Here is a tiny trained network, its code and every weight. The questions are about switching its units off for an input and a class, where a switched-off unit gives its printed mean instead of its output.

import numpy as np


def w(rows, s, z=0):
    codes = np.array(rows[::2]) - 128.0
    scale = np.full(codes.shape[1], s)
    scale[-1] = z or s
    return codes * scale


def f(y):
    return y / 2 * (1 + np.tanh(0.7978845608 * (y + 0.044715 * y**3)))


def log_softmax(a):
    a = a - a.max(-1, keepdims=True)
    return a - np.log(np.exp(a).sum(-1, keepdims=True))


def net(x, mask):
    res = np.array(x, float).reshape(1, 8) / 4 @ E
    y = f(res @ A[0][:, :-1].T + A[0][:, -1])
    res = res + np.where(mask, y, B[0][:, -1]) @ B[0][:, :-1]
    return log_softmax(res[-1] @ U[:, :-1].T + U[:, -1])


A, B = {}, {}
E = w([
[101,95,115,110,73,45,112,121,40,46],'x0',
[175,95,66,164,112,112,39,93,196,15],'x1',
[166,154,127,91,190,59,150,26,95,84],'x2',
[116,206,101,182,84,108,94,124,186,35],'x3',
[147,187,103,50,116,74,114,151,117,163],'x4',
[162,195,255,128,83,89,145,117,157,116],'x5',
[57,60,199,133,115,148,203,179,112,126],'x6',
[193,152,172,206,134,120,99,193,74,94],'x7',
],0.0096)
A[0] = w([
[114,57,89,131,210,172,135,68,193,118,72],'neuron 0',
[223,84,108,154,213,140,90,167,83,179,110],'neuron 1',
[183,159,143,148,107,130,138,156,194,145,22],'neuron 2',
[193,210,128,102,231,113,182,98,157,236,2],'neuron 3',
[227,189,158,117,109,24,64,86,165,59,219],'neuron 4',
[50,70,118,83,179,62,176,117,2,115,117],'neuron 5',
],0.0081,0.0049)
B[0] = w([
[59,107,41,179,35,95,105,63,160,78,184],'neuron 0',
[163,170,129,126,163,28,109,6,167,148,183],'neuron 1',
[151,124,79,67,144,153,130,98,96,119,151],'neuron 2',
[109,205,210,178,139,166,198,207,54,152,200],'neuron 3',
[240,210,103,230,2,112,107,43,162,71,250],'neuron 4',
[160,189,128,59,111,170,213,57,76,51,227],'neuron 5',
],0.0089,0.014)
U = w([
[114,161,174,238,92,156,174,224,71,126,104],'0',
[73,38,65,216,123,89,64,161,193,158,101],'1',
[181,168,66,149,79,113,136,47,122,96,196],'2',
[135,151,180,81,160,120,194,156,79,254,3],'3',
],0.0081,0.0069)

Each question gives the input, the list of numbers given to net, and the class t.
The units are the neurons (one row each of A and B). Each row of codes is followed by its name. A weight is (code - 128) times the scale printed after its matrix; where a second scale follows, it is the last column's (A, B and U).
mask holds one flag per neuron, in row order. A switched-off neuron (its flag False) gives its mean, the last column of its row in B, instead of its output. The means were averaged over made-up inputs and are rounded, as every weight is.
A unit's drop is (log p(t) with every unit on - log p(t) with that unit switched off) / (log p(t) with every unit on - log p(t) with every unit switched off).
The circuit of an input: a set's keep is (log p(t) with only the set's units on - log p(t) with every unit switched off) / (log p(t) with every unit on - log p(t) with every unit switched off). Starting from all 6 units, units are removed one at a time, each time the one whose removal leaves the highest keep (on an exact tie, the one counted first), for as long as the keep stays at least 0.8.
circuit, biggest first: the units of the circuit, biggest drop first
k most important neurons: the k neurons with the biggest drops, biggest first
drop of u: that unit's drop, to one decimal
input [0,-6,-4,-4,-6,-7,4,7], class 2: circuit, biggest first	(neuron 1)
input [0,-1,-6,1,-7,0,8,-6], class 1: 2 most important neurons	(neuron 3; neuron 5)
input [-8,-4,-3,-2,1,-2,-6,-5], class 3: 3 most important neurons	(neuron 4; neuron 3; neuron 1)
input [-4,-1,1,-6,5,8,-1,5], class 0: 2 most important neurons	(neuron 3; neuron 4)
input [1,-8,-7,1,-8,5,-8,-3], class 0: 2 most important neurons	(neuron 1; neuron 5)
input [-7,0,6,0,-7,-3,1,-5], class 1: 3 most important neurons	(neuron 5; neuron 4; neuron 0)
input [-7,-2,4,-3,1,-8,-5,2], class 3: 4 most important neurons	(neuron 3; neuron 4; neuron 5; neuron 1)
input [-8,-4,8,3,1,-4,3,-8], class 0: 2 most important neurons	(neuron 3; neuron 0)
input [-8,-8,-3,1,-8,0,-4,2], class 3: 2 most important neurons	(neuron 4; neuron 1)
input [-5,8,-6,5,6,-8,5,5], class 1: drop of neuron 5	0.2
input [-2,-5,-8,-3,3,4,-1,-6], class 3: drop of neuron 4	0.8
input [-5,-2,6,-8,-8,5,1,-4], class 3: drop of neuron 3	0.3
